In the rows, 128 means zero.
Each row of numbers belongs to one of the things below and depends on some of the facts about them. Some rows are named. Which thing is each other row?

Facts:
μ: is of sort; β: points at
[<220>, <309>, <1523>, <150>, <1347>, <1428>, <847>, <1295>, <674>, <295>, <98>, <380>, <430>, <1487>, <1314>, <218>, <1444>, <842>, <732>, <1293>, <836>, <856>, <1494>, <837>, <186>, <1215>, <559>, <618>, <1257>, <282>, <782>, <1263>, <1436>, <441>, <113>, <753>, <1505>, <153>, <705>, <567>, <820>, <217>, <715>, <1181>, <494>, <1034>, <564>, <560>, <931>, <414>, <21>, <1106>, <1471>, <553>, <1320>, <814>, <337>] μ a
[<780>, <771>, <344>, <144>, <170>, <93>, <1265>, <475>, <110>, <1378>, <1382>, <1421>, <72>, <1280>, <185>, <507>, <1521>, <474>, <56>, <1218>, <1179>, <425>, <1227>, <1147>, <1485>, <956>] μ c
[<1049>, <287>, <300>, <1509>, <163>, <237>, <1272>, <531>, <1121>, <259>, <875>, <401>, <60>, <548>, <1435>] μ e
[<920>, <1377>, <1005>, <320>, <563>, <1099>, <132>, <123>, <103>, <1233>, <355>, <1501>, <774>, <1450>, <439>, <1417>, <487>, <1207>, <1037>, <1413>, <525>, <1095>] μ d
[<43>, <1136>, <1376>, <612>, <807>, <693>, <1202>, <1290>, <392>, <293>, <768>, <2>, <592>, <1301>, <263>, <419>, <328>, <1296>, <477>, <159>, <182>, <1285>, <333>] μ b
<220> β [<259>]
<780> β [<1263>, <1421>, <1265>, <93>]
<309> β [<1207>, <56>]
<1049> β [<132>, <287>, <1257>, <474>]
<920> β [<1293>]
<1377> β [<220>]
<1523> β [<1485>]
<43> β [<618>]
<1136> β [<847>]
<1376> β [<1523>]
<287> β [<956>]
<807> β [<814>]
<300> β [<836>, <487>]
<693> β [<705>]
<1347> β [<220>, <1505>]
<1428> β [<259>, <144>, <1436>]
<344> β [<1436>, <1382>]
<320> β [<1272>]
<1202> β [<1037>, <1487>, <1421>]
<144> β [<1037>, <56>]
<1509> β [<259>]
<847> β [<1485>]
<1290> β [<401>, <1421>, <337>]
<1295> β [<430>, <220>]
<563> β [<567>]
<674> β [<567>, <293>]
<392> β [<559>]
<1099> β [<1207>, <1428>, <814>, <820>, <842>]
<293> β [<1005>, <259>, <837>]
<295> β [<414>]
<98> β [<259>, <564>]
<132> β [<1037>, <1207>]
<380> β [<1378>, <814>]
<123> β [<732>, <1301>]
<103> β [<1376>, <259>]
<430> β [<1272>, <1037>]
<1314> β [<153>, <1227>]
<218> β [<259>, <1095>, <1523>, <439>]
<93> β [<132>, <309>, <612>, <1382>]
<1444> β [<1034>]
<1265> β [<1485>, <612>, <1382>]
<1233> β [<132>, <259>, <1485>]
<842> β [<1382>]
<475> β [<674>, <1505>, <768>]
<768> β [<560>, <1037>]
<163> β [<1218>, <1436>]
<1293> β [<1509>]
<836> β [<1207>]
<856> β [<1218>, <259>]
<1501> β [<153>, <715>, <564>]
<1494> β [<43>, <1181>]
<837> β [<732>, <1436>]
<774> β [<186>]
<110> β [<1147>]
<186> β [<1099>]
<1215> β [<477>, <1450>]
<559> β [<259>]
<2> β [<1136>, <1320>, <820>, <564>]
<618> β [<1382>]
<1257> β [<715>, <1037>]
<592> β [<1272>, <259>, <144>]
<1378> β [<430>, <1523>]
<282> β [<807>]
<782> β [<333>, <856>]
<439> β [<814>]
<237> β [<507>, <93>]
<1263> β [<56>]
<441> β [<309>, <1034>]
<1301> β [<2>, <1509>]
<1417> β [<956>, <259>, <1037>, <1505>]
<263> β [<560>, <1265>]
<113> β [<259>]
<753> β [<259>, <220>]
<1505> β [<753>]
<487> β [<98>]
<419> β [<182>, <60>]
<153> β [<693>]
<705> β [<1523>]
<328> β [<1218>, <525>]
<567> β [<259>, <564>]
<217> β [<477>, <1095>, <1034>]
<715> β [<1037>, <1523>]
<1421> β [<259>, <753>]
<1207> β [<1037>]
<72> β [<439>]
<1296> β [<259>, <847>]
<1280> β [<401>, <592>]
<1181> β [<1485>, <1257>]
<1121> β [<103>]
<494> β [<132>, <259>, <1207>]
<477> β [<1263>]
<185> β [<842>]
<1034> β [<1428>]
<875> β [<259>]
<1037> β [<259>]
<564> β [<1485>]
<507> β [<705>]
<1521> β [<259>, <1037>, <1207>, <567>]
<560> β [<814>]
<474> β [<715>, <564>]
<931> β [<259>, <1257>, <1095>]
<159> β [<1435>]
<414> β [<259>, <564>]
<21> β [<1272>, <563>]
<1106> β [<132>, <295>, <56>]
<182> β [<259>, <1485>, <814>]
<1471> β [<170>, <1382>]
<553> β [<560>, <344>, <186>]
<1413> β [<259>, <144>]
<56> β [<259>, <814>]
<1218> β [<259>, <564>]
<1179> β [<1233>, <494>, <1295>]
<1320> β [<295>]
<401> β [<259>, <820>]
<60> β [<814>, <842>]
<814> β [<259>, <1037>, <1485>, <1207>]
<425> β [<1037>]
<548> β [<612>]
<525> β [<110>]
<1095> β [<1037>]
<1435> β [<430>]
<1147> β [<1037>]
<337> β [<1505>]
<333> β [<320>]
<1485> β [<1037>]
<956> β [<1485>, <439>]

Named rows:
[117 141 118  94 135 124 111 110 124 145 208 126  98 146  93 147 145  77
 107 178  94 224 154 114 134  85 149 133 117 118 109  92 156  86 201 134
  91 126 147]: <1382>
[138 168  91 139 195 116 127 143 176 101 152 171 109 130 108 155 100 147
 172 182  83 158  98 165  99 122 157  82  71 167 150 151 205 149 103 105
 133 101 145]: <1218>
[127 142 179 141 131 134 137 116  95  44 141 105 127  58 184  78  99  93
 158  92 147 138 174 150 146  74 135 175 102 162 131 137 138 148 120 226
 136 138 146]: <1376>
[135 132 177 123 145 119 173 150 137 100 153 112 129 159 144 136 114 109
 114 153 157 102 144 113 168 121 149 114 165 123 154 135 120 107 127  76
 145 136 122]: <1049>
[112 119 122 177 134 141 117 131 105 123 107 141 130 125 134 105 132 158
 166  83 124 141 116 134 106 119 168 109  97 119 132 131 112 129 106 180
 164 121 108]: <218>
[121 120 118 124 115 123 130 104 113 144 126 131 123 125 105 128 172 150
 139  90 113 142 125 123 112 117 125 123 135 102 114 111 115  79 128 133
 148 144 103]: <837>
[105  65 138 188  52 181 129 100  75 172 120 140  91 100 110 150 146 172
 160  87 146 125 114  65 154 188 113 115 153 114 107 156 162 160 143 124
 138 133 114]: <560>
[133 145 163 143 128  98 105 135 163 103 143  99 127  79 145 144 129 131
 120 114 131 139  97 189 114  80 116 145  92 137 148 138 155 180 106 126
 117  88 136]: <293>
[129 119 120 120 115 122 126  90 102 160 118 131 127 124 109 142 171 146
 142  87 110 140 130 122 115 119 117 125 136 109 111 106 108  86 127 118
 152 143 100]: <150>
[125 129 167 147 137  95 100 151 161 109 137  97 136  85 151 150 115 135
 121 123 131 141  86 192 108  92 118 143  90 150 152 141 147 186 103 133
 123  85 140]: <1296>
[126 163  90 142 158 155  99 159 176 144 151 143 176 145 149 139 124 151
 128 189 103 185 112 144  99 109 173 118  96 147 135 152 144 179 126 120
 119  72 159]: <1421>
[119 126 105 167 168  95 126 145 153 110  98 162 104 131  95 142 134 179
 174 100 105 118  66 170  83 138 144  78  88 128 155 137 148 106  71 128
 162 117  99]: <98>
[135 145 170 129 117 125 148 129 130  52 146 107 121  60 165  92 109 112
 142 110 144 124 158 148 144  88 107 182 125 142 125 146 148 132 119 182
 124 136 144]: <693>
[122 112 110 135 113 132 138 129 119 127 107 135 136 128 118 111 154 159
 144 107 125 121 123 115 116 142 119 137 156 111 114 123 108  85 118 139
 147 143 112]: <217>
[131 121 120 112 114 126 123  83 102 168 120 124 128 124 105 141 173 145
 137  85 109 144 126 125 115 114 113 121 135 107 116 107 105  88 131 110
 153 146 101]: <1487>
[141 153 173 125 140 156 160 130 122 114 150 112 166 146 183 117 126 114
 123 123 159 109 179 107 172  92 166 121 164 125 145 143  95 130 127  91
 159 132 121]: <1435>
[ 96  94 130 135 109 112 123 135 109 134 143 120 104 147  94 115 167 123
 116 104 121 169 117 119 115 119 141 140 135  82 112  95 105  57 152 165
 131 138 108]: <1471>
[141 148  96 102 142 159 137 134 149 137 149 138 170 130 144 125 127 127
 130 197 106 161 158 107 130 130 124 148 154 159 107 142 140 128 150 110
 118 120 166]: <475>
[136 166 104 121 145 171 149 124 130  88 168 159 136 118 147  94 113 115
 162 170 108 164 184 102 139 112 158 140 126 156 112 146 165 113 148 165
 124 140 160]: <507>

Name these rows:
No name comes twice in this set of rows, the named rows included.
[ 78  79 134 150  86 109 120 149 110 126 168 117  75 154  80 112 169 108
 103 109 124 186 111 108 124 117 159 139 136  65 108  89 117  47 178 188
 112 129 112]  <842>
[105  82 132 173  74 167 132 111  86 154 118 142 108 104 122 136 153 163
 162  88 139 131 119  85 146 167 122 118 145 114 108 148 145 136 132 144
 146 136 111]  <380>
[ 81  85 134 142 105 100 113 154 113 121 164 117  87 158  81 109 172 107
  99 112 122 185 113 118 117 112 155 139 135  68 113  82 104  37 172 187
 113 131 113]  <618>
[107 101 100 179 115 110 124 183 152 124 115 130 123 147  93 110 140 180
 119 131 131 123  76 136  84 156 149 116 120  87 145 134 119 116 109 137
 130 103 115]  <494>
[133 127 181 117 149 131 162 145 133 123 146 109 145 157 161 147 121 106
 117 145 156 110 142 116 173 114 150 112 173 137 146 136 108 119 129  73
 152 126 124]  <287>
[135 146 176 124 142 121 164 126 138 107 166 115 117 154 142 147 128 108
 120 131 148 113 152 120 170  91 161 104 151 114 154 131 131 108 129  73
 147 134 107]  <163>
[131 144 103 107 142 148 138 142 148 125 165 142 145 135 132 127 124 119
 131 198 105 172 146 108 130 129 132 144 144 149 113 136 154 114 158 125
 108 120 168]  <780>
[108  70 201 172 124 113  98 137 110 141 123  95 110  74 152 179  96 114
 135 119 148 154  62 160 144 142 110 130  97 187 148 148 164 225 125 145
 122  87 150]  <182>
[123 120 114 137 122 134 149 122 116 112 113 141 122 123 121 105 150 156
 158 100 121 118 132 118 116 136 120 131 147 115 115 127 121  75 112 149
 156 152 111]  <153>
[129 119 114 122 115 135 130 106 109 152 104 133 144 121 120 122 163 157
 147  96 118 128 131 119 113 128 115 131 143 112 115 119 104  92 115 126
 155 144 110]  <21>
[112 124 107 169 120 122 105 141 140 140 126 137 121 135 105 129 161 175
 137  93 115 146  94 144  89 116 160 105  98  90 137 128 122 122 108 137
 148 104 102]  <1428>
[135 137 175 126 139 128 172 143 139 104 158 115 133 154 150 139 122 115
 117 143 155 101 152 112 171 110 149 114 168 121 149 142 125 115 128  72
 148 134 122]  <300>
[120 121 113 131 113 164 123 136 120 148  97 129 194 133 168  98 168 165
 135 104 129 136 135 114 113 128 133 155 166 117 100 134  65 109 118 157
 160 125 122]  <1295>

The same things again, as new rows of numbers:
Some rows with their names:
[128 137  96 122  95  99 133 168 138  91 104 104 116 116 134 129 117 140
  90 102 137 141  95 168 134 124 130 107 128]: <1435>
[140 116 131 158 118 131 102 123 117 130 149 148 144 114 141 137 123 107
 139 138 101 147 126 122 106  96 128 109 138]: <1136>
[115 101 138 142 122 132 107 129 111 110 147 135 103 108 143 132 117 100
 128 123 109 145 131 128 115 102 127 118 149]: <475>
[ 94  97 131 119 114 130 120 124 130 111 113 116 103 150 155 139 117 139
 119 109 119 126 141 115 130 107 130 109 108]: <110>
[128 108 126 130 127 116 125 132  95  95 135 111 123 104 136 109 121 109
 110 129 105 165 115 179 119 119 125 121 136]: <1272>
[123  81 148 156 173 133 144 102 128 130 138 109 157 185 151 131 138 180
 123 152 147 129 120 121 105 148 140 157  91]: <842>
[133 102 130  96 126 117 131 125 150 116 132 116 124 135 133 109 105 151
 126 119 122 134 119 124 123 137 130 112  85]: <1293>
[164 176 155 121 140 137 175 169 155 162 119 110 128 127 115  94 176  62
 163 123 137 136 141  71 162 154 117 159 107]: <559>
[ 86 131 107  89 132 102 173   7 120 140 104 114  84 175 134 181 152 131
 106 117 145  51 127 140 156 172  80 112 158]: <1207>
[154 137 125 116 132 180 188  56 142 130 222 169  97  72 107 167 183 123
 160 147 183  83 167 113  94 150  89 115 161]: <814>
[131 138 123 156 116  99 104 163 140 134 125 114 124 155 154 145 125 136
 118 120 130 140 112 119 128 102 137 124 135]: <1301>
[ 95 135 127 133 129 153  93 157 113 135 116 127 122 134 121 129 119 142
 121 128 128 131 153 133 138 102 143 149 143]: <1280>
[128 144 119 155 117  97 109 158 143 137 120 116 122 151 155 148 129 133
 119 122 130 133 108 118 128 105 135 124 138]: <1290>
[ 96 147  74 116 145 157 129  77 134 157 103 132 130 145  81 147 116 107
 103 119 122 106  93 141 149 145  96 157 157]: <1257>
[153 138 148 114 142 144 150 122 128 140 148 137 127 101 109 100 139  65
 155 133 106 147 129 104 132 143 107 135 126]: <931>
[134 130 116 138 135 115 143 144 152 121 133 111 118 142 135 141 123 140
 108 124 156 128  86 129 124 143 131 142 133]: <1106>
[103 118 112 121 124 116 125  78 136 148 121 115 110 173 153 159 132 120
 122 116 111 109 134 108 135 115 100 109 124]: <1202>
[129  95 134 110 135 117 132 124 143 113 124 114 133 147 134 115 108 157
 122 125 123 134 112 124 122 141 127 119  89]: <150>
[ 98 139 113 141 114 171  96 151 120 139  86 145 150 123 110 128 107 126
 123 119 107 124 140 119 138 103 145 142 134]: <474>

Rows to name:
No name comes twice in this set of rows, the named rows included.
[102 151  60 102 122 155 123  84 140 148  96 146 135 119  74 143 102 108
 103 106 109  99  84 145 145 139  95 131 146]  <715>
[ 93 147  79  90 135 138 117  92 133 146 111 119 106 138  82 138  96 119
  98 114 117 114  89 155 152 137  98 143 158]  <430>
[108 136 146 139 137 153 149  84 105 147 143 128  88 127 129 142 166  43
 148 126 117 122 160  97 148 124  92 143 167]  <1521>
[118 172 135  84 130 125 206  40 120 175  81 122  99 158 115 133 186  45
 156 113 116  56 171  86 193 182  70 125 125]  <1037>
[165 150 155 137 116 146 171 100 106 140 110 172 166  88 118 119 156  79
 163 145 116 105 160 111 129 151 126 118 131]  <1233>
[148 143 171 147 128 170 143 148 108 146 124 148 132  96 126 102 164  31
 176 127  93 153 179  67 144 114 123 136 120]  <1218>
[ 95 134  97 114  92 150  79 161 127 113 109 147 120  96 109 134  90 148
 115 107 117 127 131 143 132  88 144 111 142]  <1378>

Now the same things, written a new way:
Named rows:
[119 127 127 136 126 148 117 133 126 118 142 131 138 130 114 124 123 128
 137 121 116 120 117 142 131 116]: <837>
[150 132 142 144 143 110 133  82  96 113 130 110 115  86 151 145 123 114
  85 134 125 117 103 118 163 113]: <856>
[ 77 108 139 151 108 156 179 187 109 100 145 132  97 100 129 115 124 150
 159 132 146  54  92 107 110 133]: <705>
[128 119 135 144 146 134 107 134 129 132 148 134 130 136 108 135 126 123
 142 134 123 116 117 127 123 133]: <217>
[126 126 123 133 134 137 175  93  68 104 133 111  98  66 147 145 121 120
  67 147 151  90 103 109 150 108]: <753>
[224 147 208 191 192 110  74  51 110 160 118  88 106 141 150 163 134 100
 113 150 148 134 112 120 136 106]: <414>
[163 159 154 104 120 104  85 165 164 120 117 107  97 171  59 146 134 115
  83 101 113 153 139  89 103 184]: <560>
[134 139 122 125 139 116 144  97 105 112 133 117 130  92 131 139 117 122
  75 126 123 118 121 112 164 109]: <1428>
[196 120 186 182 182 141  48 110 135 161 149 113 126 181  93 147 139 112
 152 146 157 134 124 136  94 124]: <295>
[143 171 168 112  99 118 150 159 130 126 129 104 142 143 151  97 128 127
 156 102 118  47  90 123 137 124]: <847>
[ 92  88 106 140 154  90 148 157 121 136 140 131 106 123 131 167  97 183
 152 134 165 105 119 158 115 153]: <430>
[183 124 172 164 160 140  64 124 132 143 156 120 127 172  81 145 142 110
 137 139 154 131 125 131  97 140]: <186>
[126 140 146 136 133 153 106 145 145 149 132 129 137 132 141 117 138 113
 151 135 128 121 137 117 116 123]: <1136>
[107 128 118 130 127 148 118 147 137 139 134 137 138 110 146 122 129 120
 125 135 133 128 138 112 120 119]: <392>
[124 119 125 124 136 139 142 143 122 129 127 129 122 141 119 115 138 114
 138 136 124 129 134 123 117 116]: <1179>
[130 116  98 122  74 132 143 135 138  80  87 154 130 131 128 108 142 127
 144  87 137 179 128 189 128 110]: <170>
[138 111 103 122 182  83 121 132 131 164 113 115 116 163 116 151 118 149
 139 149 149 152 158 153 122 138]: <144>
[121 114  76  91 169  49 130 114 150 171 132 134 138 156 132 169  79 183
 146 142 131 159 158 174 129 179]: <1207>
[ 64 126 120 103 114 126 148 147 136 129 133 147 155 111 133 105 134 156
 144 127  77 124 122 105 164 117]: <1049>

Rows to name:
No name comes twice in this set of rows, the named rows included.
[105 137 112 117 119 161 118 150 126 136 160 144 153 117 135 107 132 111
 129 133 125 118 147 114 124 117]  <43>
[ 82 116 122 143 108 162 175 188 120 125 124 133  99  94 160 108 122 137
 146 137 158  73 122 103  96 131]  <1376>
[124 149 170 127  87 124 184 193 120 116 124  97 116 133 156  95 123 144
 170 105 145  21  85 112 113 130]  <1523>
[138 142 116  95 119 125 107 126 161 136 143 136 134 156  87 125 125 115
 105 127  89 170 152  99 112 176]  <1099>
[133 162 111  66  83 149 178 154 116 124 149 117 187 147 132  56 151 103
 136 112 118  79 143 138 145  92]  <1265>
[105 153 129  67  88 120 120 159 165 129 117 120 136 139  78 114 140 141
  76 113  85 152 136  72 129 163]  <60>
[145 129 128 127  77  90 172  49 102  77  62 122 105  69 184 143 126 138
  66 107 143 173 116 153 166  96]  <259>
[177 131  89  95  74 151 132 114 122  90 120 129 185 167 109  91 158  96
 121  99 175 156 146 215 105  82]  <1382>
[164 134 152 153 158 112 132  94 101 134 129 110 115 117 136 149 119 121
 101 139 158 113 114 121 133 120]  <931>
[ 65 101 121 129 117 141 160 159 125 124 134 144 123 104 111 113 135 161
 137 143 122 120 114 104 130 128]  <1435>
[119 118  78  97 157  69 131 109 147 169 144 140 147 147 134 152  87 160
 140 139 112 147 155 169 141 166]  <132>
[ 95  99 112 124  54 127 136 129 149  73  78 158 132 110 145 117 133 172
 145  95 129 184 118 176 133 123]  <1272>
[139 154 153 112 104 119 153 163 142 132 110 101 121 163 123  95 142 116
 153 116 126  86 122 113 122 127]  <956>

